Each row has a class, written after it.
[-294 -802  727 -284 -259 -186 -355  312 -366  -66  172 -195  -89  348
  254 -147  422 -697 -212   79  -55 -439  851 -214 -310   71 -346   88
 -389  472  336   49 -139   32 -417  253 -232  486 -319] : Zol
[ 149 -614  215  211 -383   84   21   42 -106 -331  370 -138  237  321
  204  142 -114 -251  332  755 -150  -31  199  -29  109  -99 -181  300
  250  140  243  265  481  222  263  -21    2  139  -59] : Logu
[-369 -796  764 -123 -305 -197 -400  387 -306 -105  194 -195 -112  402
  363 -101  401 -832 -300   68  -90 -541  884 -226 -305  106 -319   37
 -332  501  307  111 -129  -27 -375  203 -307  453 -314] : tav
[ 143 -480  200   76 -300   92   30   35 -112 -253  309 -115  324  392
  265  104  -48 -239  396  726 -170   80  132   69  143 -119 -127  313
  133  114  205  114  361  325  267  -60   41  135  -86] : Logu
[ 219 -442  217  481 -266    1  211  199   24 -242  339 -150  287  407
  196  240  -95 -105  332  677 -270  -36  154  135   84   14 -159  349
  116  136  225   34  351  330  246    6   76  -34 -123] : tav
[-386 -800  701 -235 -367 -152 -432  362 -292  -45  156 -174   12  427
  247  -75  517 -808 -277   86 -185 -381  830 -150 -340  -21 -268   90
 -291  460  308   36 -215    3 -334  108 -326  473 -377] : taso
[-314 -860  726 -154 -341 -178 -385  397 -362 -108  216 -221  -92  400
  343  -68  314 -736 -137   59 -124 -471  893 -246 -303   32 -325   92
 -381  507  245  164 -171   19 -394  235 -282  422 -326] : Zol
[-379 -815  731 -185 -308  -94 -426  360 -383 -103  189 -285  -38  326
  405  -55  426 -641 -118   94 -105 -517  798 -245 -282   67 -296   58
 -441  509  273  101 -174   90 -318  231 -275  574 -261] : Kif
[ 216 -548  221  274 -348   71    2  167  -52 -362  366 -177  199  374
  241   59 -105 -239  321  828 -124  -32  190   -6  111 -128  -99  320
  264  136  248  153  410  281  253   24   47  123  -80] : Logu
[-373 -791  742 -255 -310 -171 -387  365 -377  -79  225 -261  -86  356
  329  -82  357 -679 -115   46  -70 -480  866 -240 -290   74 -354   82
 -445  490  232  116 -224   95 -304  261 -308  504 -297] : nav
[ -51  -25  295  267   20  -96  152  132 -354  164 -179 -398 -110  -64
 -197 -412  507    3  211 -348 -360 -505  252  189 -104  -27 -296   89
 -370  533 -105 -730 -231 -161 -581  316 -363  208 -226] : Logu
[  40 -398  221  490 -148   67  261  233  -26 -213  246 -169  287  347
  347  266 -166   14  366  698 -240   10  117  123  132  133  -68  420
  -20   17   57  -64  279  362  281   41  148  -65  -53] : taso
[  39 -419  228  397 -165  116  187  278 -191 -229  238 -207  299  326
  327  123 -240  -80  373  618 -262   -4    8  145  120   77 -113  414
   72  -35  161  -97  377  377  134   95  137  -78  -52] : Kif
[-356 -749  645 -190 -286 -152 -410  364 -324  -14  189 -197  -29  426
  284   15  491 -669 -167  100 -169 -371  855 -254 -322   26 -278   77
 -418  497  261   97 -231   49 -324  162 -312  499 -284] : Logu
[-117  -84  316  213   -1  -54   95  187 -375  173 -232 -358 -111  -72
 -169 -427  473  -21  260 -334 -435 -478  273  175 -115  -63 -281   85
 -325  551 -139 -827 -233 -122 -617  289 -437  263 -235] : lomug
[ 216 -523  232  187 -322   93   18   64  -99 -272  313 -149  283  376
  212   98  -83 -251  259  762 -249   57  120  -21  125 -110 -142  280
  296   83  231  179  451  306  194  -79   71   57  -83] : Kif
[ -92 -118  292  383   46  -26  107  155 -332  100 -178 -361 -135 -124
 -149 -378  392   86  249 -311 -384 -543  231  187  -64    6 -249   34
 -313  509 -117 -701 -126 -184 -509  310 -351  213 -207] : mas
[  38 -574  189  228 -307   70   44  103  -56 -286  337  -67  281  318
  335  197 -119 -315  359  723 -196    3  162  -16  136 -167 -113  291
  221   42  337  253  563  255  255  -68   27   54 -104] : Logu
[  10  -42  296  184   47  -79  155  163 -351  197 -199 -373 -103  -66
 -215 -430  532  -15  214 -390 -388 -484  233  167 -130  -56 -271   73
 -375  532 -105 -793 -244 -128 -661  333 -398  215 -228] : Zol
[-377 -829  738 -211 -295 -197 -372  446 -357  -68  173 -211 -106  369
  395  -69  400 -837 -166   64  -56 -480  842 -209 -366   28 -341   57
 -379  516  318  125 -123   16 -397  266 -308  485 -357] : nav
[ -62   31  292  195   66  -15  283   45 -269  174 -250 -245  -79 -115
 -252 -441  435  104  121 -346 -244 -454  133  233  -40  104 -321  111
 -318  428  -76 -707 -152 -150 -587  273 -284  167 -228] : tav
[ -50  177  270  174  173 -105   90  145 -463  103 -203 -388  -67   59
  -73 -346  441  121  140 -301 -389 -495  244  120   81   86 -172   40
 -408  581 -177 -638 -244 -123 -541  254 -130  183  -87] : baro
[-290 -782  685 -260 -245 -126 -412  359 -273  -25  109 -169  -78  405
  248    7  483 -700 -243   50 -129 -388  856 -247 -356   65 -314   66
 -424  498  298   86 -201   51 -370  197 -328  523 -263] : taso
[-352 -822  723 -240 -347 -110 -385  311 -411 -103  217 -198  -77  340
  318  -42  381 -649 -197   71  -90 -542  857 -234 -201  121 -344   34
 -335  503  241   29 -195   94 -334  217 -262  531 -315] : lomug
[-329 -799  680 -180 -262 -123 -417  358 -420  -63  200 -267 -102  358
  375  -42  378 -656 -139   79  -85 -438  899 -262 -312   90 -310   49
 -440  552  244  124 -197    4 -327  235 -294  512 -263] : mas
[ 155 -665  258  108 -358  153    0  127 -152 -317  385 -153  216  414
  270  145  -54 -319  300  735 -188  -38  194   -8  162  -89 -194  272
  200  145  243  205  475  321  193  -16   27  141  -80] : Logu
[-206  -55  282  275   98  -14   76  173 -461   59 -167 -466   21  -32
  125 -259  212  -66  211 -252 -386 -537  343  154   15   82 -212    3
 -484  462 -185 -500 -121 -159 -381  262 -228  130 -115] : Mapet
[ 274 -441  266  402 -201   60  114  300  -74 -276  296 -221  244  378
  209  186  -55  -78  435  695 -288    0  177  150  121  -67 -172  343
   67  107   76 -212  221  407  215  100   45   54  -61] : nav
[-305 -759  727 -218 -320 -119 -421  375 -315 -103  145 -193  -18  431
  382   31  497 -859 -186   56 -141 -427  847 -181 -324   27 -266   64
 -448  531  297  125 -253   14 -282  140 -309  531 -270] : taso
[-235  -55  253  270  123   44  157  232 -364  177 -228 -347  -47 -100
  -21 -389  365   28  197 -410 -393 -466  190  211  -35   48 -173   56
 -442  444 -122 -679 -142 -122 -548  248 -356   75 -206] : mas
[  86 -440  321  400 -222    7  205  264 -141 -246  234 -221  266  305
  243  -45 -172  -70  364  684 -202  -72   61  195   72  -60 -159  451
  170   -8   79 -169  330  375  120  198  143  -26 -169] : Kif
[ 187 -535  223  252 -254  107   35  153  -19 -266  290 -100  285  342
  279  124 -151 -272  245  705 -132   76  136   45   80  -80 -127  289
  241   47  260  177  484  313  234  -73   71  -26  -88] : tav
[-366 -813  735 -192 -333 -230 -428  364 -284  -71  164 -211  -45  394
  345    8  493 -861 -208  115 -164 -434  860 -155 -355  -51 -269   11
 -379  487  300  121 -124  -54 -219  147 -348  493 -347] : taso
[ -46 -447  213  490 -196  164  227  272 -160 -280  293 -250  298  326
  349  128 -251  -47  374  733 -253  -11   70  148  197   89 -132  427
  105  -98   26  -42  380  373  217   84  231 -122  -52] : Logu
[   7   83  294  348  107 -119  163  188 -319   73 -204 -400 -154   46
  -74 -308  482 -115  149 -234 -292 -548  289  112  -79   46 -192  -25
 -423  616  -92 -551 -245 -252 -473  280 -194  201 -139] : lomug
[ -88   93  222  154  143 -179  315   33 -329  255 -265 -205  -59 -181
 -286 -465  520   -6  103 -460 -211 -466   56  190 -101  -70 -186  136
 -277  437   47 -702 -135 -207 -627  217 -230   -6 -289] : Zol
[-126  134  279  487  199  -42   99  245 -344   39 -207 -409 -104   43
   -8 -360  299   89  195 -177 -336 -495  265  162   32  149 -103   49
 -449  560 -223 -537 -194 -244 -364  228 -125   49  -90] : mas
[ -89   66  331  207  110 -100   86  153 -472  129 -162 -382  -19   92
 -158 -396  403    6  176 -309 -465 -480  273  161  -17   12 -163   46
 -400  574 -129 -643 -295 -121 -488  236 -198  180 -203] : Mapet
[ 102 -426  261  444 -180   23  247  267 -115 -279  287 -213  238  353
  326  119 -268   15  430  690 -275  -48  156  141  148   60  -90  412
   -9   15   56 -136  273  374  180  143  124  -25  -86] : Zol
[ 129 -552  250  190 -318  109   47  133 -158 -296  347 -144  265  368
  333  105 -198 -227  310  680 -254   -4  148   19  208  -13 -144  275
  205  130  233  208  469  368  152  -25   60   25 -109] : tav
[  61 -416  276  448 -184   69  220  305 -156 -282  277 -198  291  398
  229  141 -213   20  381  732 -322   23  102  133  190  104 -127  436
   95   35  114 -107  315  391  194   75  193  -73  -71] : baro
[-310 -849  637 -263 -337 -107 -408  241 -367 -114  237 -250  -57  370
  210  -39  379 -604 -246  104 -125 -478  891 -269 -248   94 -340   64
 -362  451  203  129 -174   -8 -323  191 -258  532 -213] : Zol
[-211  -30  246  309   44 -123  220  141 -379  219 -238 -357  -16  -83
 -104 -368  414   -2  188 -405 -392 -489  171  210 -124   76 -220  110
 -390  472  -77 -714 -146 -153 -565  255 -360  115 -225] : lomug
[ -23    2  341  336   54 -149  108  144 -308  106 -238 -362 -111 -129
 -232 -487  502   94  188 -326 -363 -523  203  183 -121  -80 -207   66
 -282  509  -76 -794 -233 -192 -551  292 -331  220 -223] : Kif
[  96 -556  254  277 -268   53  109  155  -80 -246  294  -89  215  387
  276   58 -106 -271  297  731 -196   27  140   33  114  -48 -144  349
  228  116  271  126  455  311  114  -28   60  -13 -154] : mas
[  18 -456  246  418 -157   33  256  337  -77 -202  248 -155  241  398
  350  116 -123  -69  276  703 -322   -9   92  146  163   69  -90  435
   87   15  111  -71  379  413   87   70  141 -148 -121] : mas
[ 109 -434  292  434 -207   92  207  324 -143 -224  272 -222  307  433
  308   82 -215 -132  340  723 -282   -6  108  128  185   70 -135  441
   80    4  129 -119  314  445  133   97  126 -106 -127] : Mapet
[ 188 -471  314  176 -215  -41  116  128  -82 -239  304 -100  233  376
  204    9  -18 -242  227  726 -148  -20  166  -11  136  -90 -155  350
  233  146  266   90  409  363   93   45   87   14 -129] : tav
[ -21   80  339  277  102 -142   64  211 -407   63 -155 -466 -103   58
   -4 -368  450  -94  148 -268 -365 -529  349  101  -24    6 -193  -31
 -434  603 -164 -544 -279 -134 -458  293 -189  180 -170] : tav
[ -88 -485  235  392 -184   54  269  294 -221 -259  290 -239  291  350
  369   95 -193 -115  353  675 -280  -97   63  142  178  112 -114  482
   52  -13  130  -20  420  373  112  143  175 -129  -44] : Logu
[ 322 -524  211  169 -345  139   -7  129  -34 -261  345  -66  250  422
  200  193  -17 -289  326  704 -173   74  149   15  132 -209 -118  273
  233  233  260  117  371  288  209 -103  -21  147 -126] : baro
[-368 -854  752 -140 -304 -145 -413  370 -412  -91  227 -256 -101  403
  384  -75  369 -710 -135   71 -113 -489  895 -280 -276   64 -329   59
 -385  524  235  170 -173   49 -321  222 -255  472 -323] : mas
[  44 -569  148  226 -251  130   88   93   49 -246  289  -75  317  306
  347  268 -190 -269  338  739 -110   98   65   59   83 -108 -121  267
  152   24  271  331  626  273  362 -162   48   -5  -72] : nav
[-168  104  246  210  144  -15  154  139 -435  121 -166 -406   -1   32
  -16 -340  262   -8  207 -325 -360 -440  211  152    5  135 -179   79
 -482  474 -196 -511 -221 -136 -437  273 -130  113 -136] : nav
[ -96   87  295  322  156  -18   48  205 -435   53 -193 -475 -110   -5
  -30 -386  351   66  262 -267 -387 -511  244  155  -20   49 -169    0
 -458  521 -183 -661 -253 -181 -479  320 -195  217  -76] : Kif
[-279 -801  652  -68 -371 -170 -383  328 -260  -76  219 -238   18  356
  335  -17  474 -886 -224  109 -132 -473  870 -199 -407  -85 -221   71
 -356  491  308  153 -138 -103 -246  105 -362  462 -308] : Zol
[-369 -822  761 -171 -294 -175 -390  419 -343  -64  162 -263 -102  386
  358 -110  355 -711 -148   58 -139 -421  849 -210 -342   97 -327   60
 -464  404  243   27 -193   66 -371  263 -297  496 -326] : Zol
[-356 -869  715 -190 -298 -174 -335  297 -353  -86  201 -194 -110  334
  303  -78  299 -761 -119   55  -93 -535  887 -252 -314   -6 -372   65
 -350  502  293  172 -135    0 -369  288 -330  464 -349] : mas
[  88  139  324  325   82 -141  139  208 -380   79 -158 -385 -101   78
 -163 -410  475  -49  146 -267 -418 -488  300  146  -36  -23 -173   38
 -357  605 -149 -650 -335 -161 -517  340 -195  194 -213] : tav
[ 195 -321  244  395 -222   -2  245  305 -100 -182  280 -139  296  432
  167  133   45  -56  268  663 -323  101   84  134  132   37  -88  395
   98   69  131 -135  228  399  166   59  156  -54 -172] : Logu
[   7  -55  244  339   43  -85  144  125 -278  114 -164 -351 -134 -123
 -131 -403  376   60  197 -344 -319 -542  228  190  -62    7 -219   83
 -342  532 -106 -715 -116 -144 -548  270 -356  137 -185] : Zol
[ 141 -510  248    0 -330   76  104   78 -159 -214  343  -61  310  478
   99  105   42 -187  299  706 -255    6  110   59  172  -68 -135  305
  234  196  241   71  339  374  170  -76   22  106 -123] : lomug
[-370 -812  716 -286 -276 -106 -399  381 -346  -67  173 -162  -77  369
  233  -81  340 -634 -201   72 -133 -423  849 -219 -291  151 -367  114
 -345  470  233  -10 -213   84 -396  249 -278  508 -304] : nav
[ -61   54  256  188   82  -20  189  123 -256  166 -273 -311  -56  -45
 -331 -463  446  183  119 -299 -282 -437  147  260  -45  107 -286  151
 -323  496 -144 -824 -240 -128 -546  215 -277  157 -221] : nav
[ -78   15  299  270  114  -68  176  168 -301  215 -270 -291  -73  -79
 -184 -438  376   87  169 -359 -352 -448  167  211  -74   18 -220  111
 -361  476  -81 -746 -123 -138 -581  262 -369  125 -235] : Mapet
[  69 -539  256  202 -256  102  117  103 -127 -331  307 -116  266  353
  360  110 -239 -222  275  741 -182  -10  123  -17  171   26 -102  359
  184   -4  285  225  501  299  212  -44  139   -7  -20] : Kif
[-350 -854  697 -161 -309 -153 -374  366 -382  -76  222 -257  -37  405
  286  -85  349 -686 -209  124 -138 -473  878 -254 -275   48 -310  116
 -384  484  262  116 -114   44 -367  225 -267  436 -322] : Zol
[-399 -842  753 -193 -299  -80 -472  392 -357  -91  241 -230 -119  375
  364  -94  406 -669 -196   61  -85 -515  849 -280 -228  142 -307   46
 -389  509  266   99 -178  100 -362  214 -280  509 -268] : tav
[  53 -555  222  200 -301  124   56  160 -146 -275  282 -125  326  369
  329  148 -201 -227  333  738 -263   78  155   13  164  -84 -124  386
  206   41  197  158  459  388  195  -85   83   -7  -57] : lomug
[ 152 -362  202  493 -240   17  170  235  -71 -257  244 -208  295  366
  219  150 -127   -5  454  730 -280   57  120  207  118  -67 -130  382
  112   42   38 -221  227  375  257   42   95   22  -89] : lomug
[ 127 -479  221  539 -169  186  146  375 -108 -265  268 -208  272  378
  341  221 -229  -89  333  682 -384   23  154  108  153   68 -108  383
   59    1   97  -58  362  402  167   84  111  -90  -48] : mas
[ 161 -434  210  470 -159  140  200  298  -15 -208  235 -123  283  393
  224  222 -108   -8  352  713 -314   86   90  126  149   32 -102  400
   48   46  160  -36  354  356  179   10   83  -78  -66] : mas
[-106  127  271  327  239   20  145  238 -361   94 -208 -388 -139   30
   14 -314  283  109  198 -275 -354 -451  250  146   23  185 -184    6
 -501  464 -153 -629 -196 -136 -493  308 -110  146  -93] : tav
[-142  125  182  288  224   16  101  208 -366  188 -196 -318  -45   29
   28 -245  398    0  155 -328 -431 -374  250  134  -26   74  -57   16
 -514  496 -110 -573 -188 -195 -426  178 -205  109 -120] : mas
[ 150 -453  208  525 -203   97  124  302   -5 -295  257 -264  257  337
  288  193 -214  -40  404  760 -288    9  158  121  141  -63 -119  398
  105   14   47  -67  337  394  253   91  103  -57  -45] : taso
[ 113 -513  197  190 -280   26   36  137  -92 -261  336 -150  240  379
  380   99  -86 -341  221  684 -132  -15  135  -34  178 -134  -88  302
  210   90  307  269  529  345  170  -92   86  -65 -109] : Logu
[ -83   82  289  269  174 -119  218  175 -251  215 -256 -275  -97    2
 -183 -430  465  177  125 -341 -386 -396  221  202  -55   96 -182  139
 -440  443 -142 -817 -229 -104 -602  221 -259   81 -199] : Zol
[-369 -795  709 -163 -339 -129 -393  390 -338  -60  197 -223   -8  413
  320  -62  498 -843 -231   67 -163 -430  838 -172 -384  -17 -273   95
 -376  468  315  115 -159  -32 -307  160 -289  498 -333] : Logu
[-338 -792  754 -201 -354 -171 -400  358 -347  -40  192 -155   33  431
  256  -36  453 -769 -227   97 -219 -388  855 -190 -338   82 -315   95
 -309  470  309  116 -191   -4 -327  147 -299  442 -340] : tav
[ -59   13  316  263   78  -93  130  102 -361  139 -243 -348 -135 -108
 -191 -430  484   26  176 -314 -314 -477  227  160  -63   -5 -284   74
 -340  489 -149 -733 -181 -185 -553  288 -325  200 -183] : Logu
[-405 -816  741 -250 -348 -142 -454  405 -361 -105  181 -250  -31  451
  369  -29  470 -814 -295  136 -110 -437  859 -271 -274   65 -317   51
 -343  499  290  187 -119  -29 -322  117 -250  510 -285] : baro
[-415 -752  727 -174 -317 -129 -378  393 -309  -54  204 -246  -24  410
  348 -134  479 -797 -222   61 -145 -478  827 -195 -333   22 -256   88
 -426  415  269   14 -211   61 -349  189 -311  519 -321] : Zol
